Below is a small trained network, with its code and all its weights. Each question gives an input and a target symbol and asks what happens when units are switched off, that is, made to give their printed mean instead of their output.

import numpy as np


def w(rows, s, z=0):
    codes = np.array(rows[::2]) - 128.0
    scale = np.full(codes.shape[1], s)
    scale[-1] = z or s
    return codes * scale


def norm(h):
    return h / np.sqrt((h * h).mean(-1, keepdims=True) + 1e-5)


def f(y):
    return y / 2 * (1 + np.tanh(0.7978845608 * (y + 0.044715 * y**3)))


def softmax(a):
    e = np.exp(a - a.max(-1, keepdims=True))
    return e / e.sum(-1, keepdims=True)


def log_softmax(a):
    a = a - a.max(-1, keepdims=True)
    return a - np.log(np.exp(a).sum(-1, keepdims=True))


def net(x, mask):
    ids = ['ΛΣβζτφψ'.index(c) for c in x.split()]
    T = len(ids)
    res = E[ids] + P[:T]
    u = 0
    for l in range(2):
        q, k, v = (norm(res) @ M[l].T for M in (Q, K, V))
        z = softmax(np.where(np.tri(T) > 0, q @ k.T / 2**0.5, -1e9)) @ v
        res = res + np.where(mask[u], z, O[l][:, -1]) @ O[l][:, :-1]
        u += 1
        y = f(norm(res) @ A[l][:, :-1].T + A[l][:, -1])
        res = res + np.where(mask[u : u + 8], y, B[l][:, -1]) @ B[l][:, :-1]
        u += 8
    return log_softmax(norm(res)[-1] @ U[:, :-1].T + U[:, -1])


Q, K, V, O, A, B = {}, {}, {}, {}, {}, {}
E = w([
[148,170,76,148,47,126,167,140,133,182],'Λ',
[183,187,173,108,134,75,161,108,121,145],'Σ',
[195,139,196,84,164,48,145,131,166,153],'β',
[189,144,141,162,137,228,2,193,107,156],'ζ',
[110,131,69,77,126,68,179,87,101,182],'τ',
[131,186,134,101,78,91,193,121,152,183],'φ',
[116,104,114,194,141,27,139,149,89,125],'ψ',
],0.0095)
P = w([
[180,177,107,123,97,61,160,138,148,158],'0',
[110,143,169,123,127,118,144,138,116,255],'1',
[215,168,72,108,95,65,115,110,109,73],'2',
[111,131,168,146,157,153,192,176,123,241],'3',
[184,145,109,77,71,47,94,100,73,111],'4',
[184,128,64,149,150,111,196,198,202,124],'5',
[68,117,216,142,69,111,89,42,75,186],'6',
[108,209,77,99,226,136,197,194,109,67],'7',
[121,83,166,143,33,83,44,24,113,121],'8',
[147,105,120,156,166,132,194,192,161,127],'9',
],0.0097)
Q[0] = w([
[147,137,98,138,206,213,219,254,234,151],'L0H1',
[116,81,215,174,95,143,119,142,135,225],'L0H1',
],0.061)
K[0] = w([
[148,75,156,134,1,91,32,26,138,127],'L0H1',
[173,141,73,88,133,89,108,132,165,50],'L0H1',
],0.055)
V[0] = w([
[72,128,5,142,47,164,167,100,79,169],'L0H1',
[147,198,154,130,53,208,117,150,160,108],'L0H1',
],0.023)
O[0] = w([
[123,113,128,213,96,148,82,10,133,159,222],'L0H1',
[221,111,69,135,75,107,132,115,128,60,1],'L0H1',
],0.014,0.0078)
A[0] = w([
[146,123,117,82,145,160,129,150,130,140,56],'L0N1',
[168,121,143,139,163,226,32,177,86,102,83],'L0N2',
[122,153,133,129,153,109,120,166,109,148,254],'L0N3',
[111,108,149,105,148,190,86,148,145,105,70],'L0N4',
[95,103,130,199,151,76,101,168,69,144,167],'L0N5',
[98,111,100,132,132,80,163,148,85,112,36],'L0N6',
[114,129,113,163,111,88,128,112,116,122,137],'L0N7',
[182,138,120,137,139,235,2,202,104,130,210],'L0N8',
],0.037,0.0061)
B[0] = w([
[75,168,171,121,191,142,5,62,129,122,181],'L0N1',
[110,43,77,42,225,164,209,61,145,139,136],'L0N2',
[206,113,64,247,92,121,198,126,107,211,251],'L0N3',
[200,135,182,154,145,158,98,89,78,64,151],'L0N4',
[113,151,127,159,138,54,114,161,153,21,224],'L0N5',
[83,30,154,160,138,142,138,136,150,184,178],'L0N6',
[124,64,116,109,151,78,132,166,131,225,234],'L0N7',
[228,91,83,77,195,242,82,148,208,15,143],'L0N8',
],0.021,0.016)
Q[1] = w([
[181,2,68,226,159,75,68,120,251,175],'L1H1',
[132,242,134,46,74,157,130,135,113,96],'L1H1',
],0.055)
K[1] = w([
[198,60,93,65,153,253,98,62,169,141],'L1H1',
[90,202,184,176,158,98,172,175,122,146],'L1H1',
],0.045)
V[1] = w([
[90,150,88,53,119,251,12,167,173,216],'L1H1',
[148,75,152,109,203,177,76,125,147,38],'L1H1',
],0.018)
O[1] = w([
[126,204,138,138,144,97,66,104,110,161,140],'L1H1',
[128,117,105,203,147,158,127,126,133,246,2],'L1H1',
],0.013,0.0065)
A[1] = w([
[197,191,140,106,98,192,96,121,115,173,104],'L1N1',
[110,106,79,67,143,181,174,158,125,102,125],'L1N2',
[157,170,132,137,82,137,226,158,94,21,1],'L1N3',
[52,133,180,90,169,139,97,98,145,97,120],'L1N4',
[156,128,87,144,62,147,82,75,105,108,47],'L1N5',
[109,151,170,82,196,139,150,244,95,146,100],'L1N6',
[113,107,97,2,131,73,142,198,128,130,44],'L1N7',
[78,196,130,51,140,204,148,85,156,228,152],'L1N8',
],0.037,0.0052)
B[1] = w([
[181,154,124,129,115,190,141,181,125,25,150],'L1N1',
[75,163,178,180,45,23,139,168,99,215,141],'L1N2',
[170,219,72,160,122,205,120,189,141,41,240],'L1N3',
[100,111,235,154,89,141,93,87,143,79,189],'L1N4',
[143,138,71,110,101,157,131,74,53,91,155],'L1N5',
[156,159,187,50,175,146,179,113,31,115,187],'L1N6',
[80,178,54,54,216,144,95,134,178,141,254],'L1N7',
[141,154,164,23,80,230,130,74,183,255,170],'L1N8',
],0.031,0.014)
U = w([
[145,157,207,79,186,111,196,152,19,113,32],'Λ',
[183,212,104,197,115,192,108,192,134,38,113],'Σ',
[59,157,84,53,192,109,84,125,211,143,252],'β',
[133,52,106,253,182,95,153,155,135,184,112],'ζ',
[48,122,241,147,107,108,72,89,166,53,214],'τ',
[143,96,47,111,71,84,117,33,54,81,56],'φ',
[159,116,164,49,2,176,179,174,200,185,122],'ψ',
],0.0047,0.0012)

Each question gives the input, a string of symbols that net reads in full, and the target symbol t.
The units are the heads (2 rows each of Q, K, V and O) and the neurons (one row each of A and B). Each row of codes is followed by its name. A weight is (code - 128) times the scale printed after its matrix; where a second scale follows, it is the last column's (O, A, B and U).
mask holds one flag per unit, layer by layer, with each layer's heads first. A switched-off unit (its flag False) gives its mean, the last column of its rows in O or B, instead of its output. The means were averaged over made-up inputs and are rounded, as every weight is.
A unit's drop is (log p(t) with every unit on - log p(t) with that unit switched off) / (log p(t) with every unit on - log p(t) with every unit switched off).
The circuit of an input: a set's keep is (log p(t) with only the set's units on - log p(t) with every unit switched off) / (log p(t) with every unit on - log p(t) with every unit switched off). Starting from the 12 units with the biggest drops (on a tie, the unit counted first), units are removed one at a time, each time the one whose removal leaves the highest keep (on an exact tie, the one counted first), for as long as the keep stays at least 0.8.
units of the circuit, in order: the units of the circuit, biggest drop first
most important unit: the unit with the biggest drop
top k neurons: the k neurons with the biggest drops, biggest first
top k neurons in layer l: the k neurons of layer l with the biggest drops, biggest first
drop when u is switched off: that unit's drop, to one decimal
input Λ τ τ β ζ φ, target ψ: units of the circuit, in order -> (L0N5 L1H1 L1N8 L0N8)
input φ φ Λ Λ, target φ: most important unit -> L0H1
input ψ φ φ Σ β Σ τ ζ φ φ, target ψ: top 2 neurons -> (L1N8 L0N5)
input Σ β Σ Λ, target ζ: top 2 neurons in layer 1 -> (L1N3 L1N7)
input τ ψ ζ τ, target ζ: units of the circuit, in order -> (L1H1 L0N8)
input Σ φ φ τ Λ β Σ, target Λ: units of the circuit, in order -> (L0H1 L1N6)
input τ Σ ψ β Λ, target Λ: top 2 neurons -> (L1N6 L0N1)
input ψ ζ Λ φ τ, target ψ: top 2 neurons -> (L0N5 L0N8)
input φ ζ ζ, target ψ: top 4 neurons in layer 0 -> (L0N2 L0N5 L0N3 L0N4)
input τ ψ τ τ ψ, target τ: units of the circuit, in order -> (L0H1 L0N3 L1N4)
input φ ζ ψ Σ Σ φ φ τ, target ψ: top 2 neurons -> (L1N8 L0N5)
input τ φ φ τ ψ ζ τ, target ζ: top 2 neurons -> (L0N2 L1N7)
input φ Σ Λ ζ ζ ψ ψ ζ, target ζ: top 3 neurons in layer 0 -> (L0N2 L0N1 L0N5)
input ψ φ ζ β β φ τ Λ, target ψ: units of the circuit, in order -> (L0H1 L1N8 L0N3)
input φ β β Λ, target Λ: top neuron in layer 1 -> (L1N6)
input β Λ φ τ β ψ ζ, target ζ: top 2 neurons in layer 0 -> (L0N2 L0N8)
input ψ φ ψ ζ Λ, target ζ: top 2 neurons in layer 0 -> (L0N8 L0N6)
input φ ζ φ Σ φ φ ζ Σ, target ψ: top 2 neurons in layer 0 -> (L0N5 L0N8)
input ζ φ φ τ ψ φ, target ζ: top 2 neurons -> (L0N5 L1N3)
input ψ φ Λ ζ φ ψ ζ β Σ, target Λ: top 2 neurons -> (L1N6 L0N4)
input φ φ Λ ψ φ τ Σ φ Σ ψ, target ζ: top neuron in layer 0 -> (L0N3)
input φ τ ψ τ φ β φ τ ψ, target τ: top 2 neurons -> (L0N3 L1N4)
input ζ τ φ Σ, target ψ: top 2 neurons in layer 0 -> (L0N5 L0N3)
input ψ ζ Σ ψ τ φ ψ φ, target ζ: top 4 neurons -> (L0N2 L0N8 L0N5 L1N3)
input ψ ζ β, target ζ: top 3 neurons in layer 0 -> (L0N4 L0N2 L0N6)
input β τ β τ, target Λ: top 3 neurons -> (L1N6 L0N3 L0N1)
input ψ ζ φ φ ψ, target ζ: top neuron in layer 0 -> (L0N8)
input φ φ Σ Λ φ β τ ψ β τ, target Λ: drop when L1N2 is switched off -> 0.0
input Σ β ψ τ Σ, target τ: drop when L0N3 is switched off -> 0.6
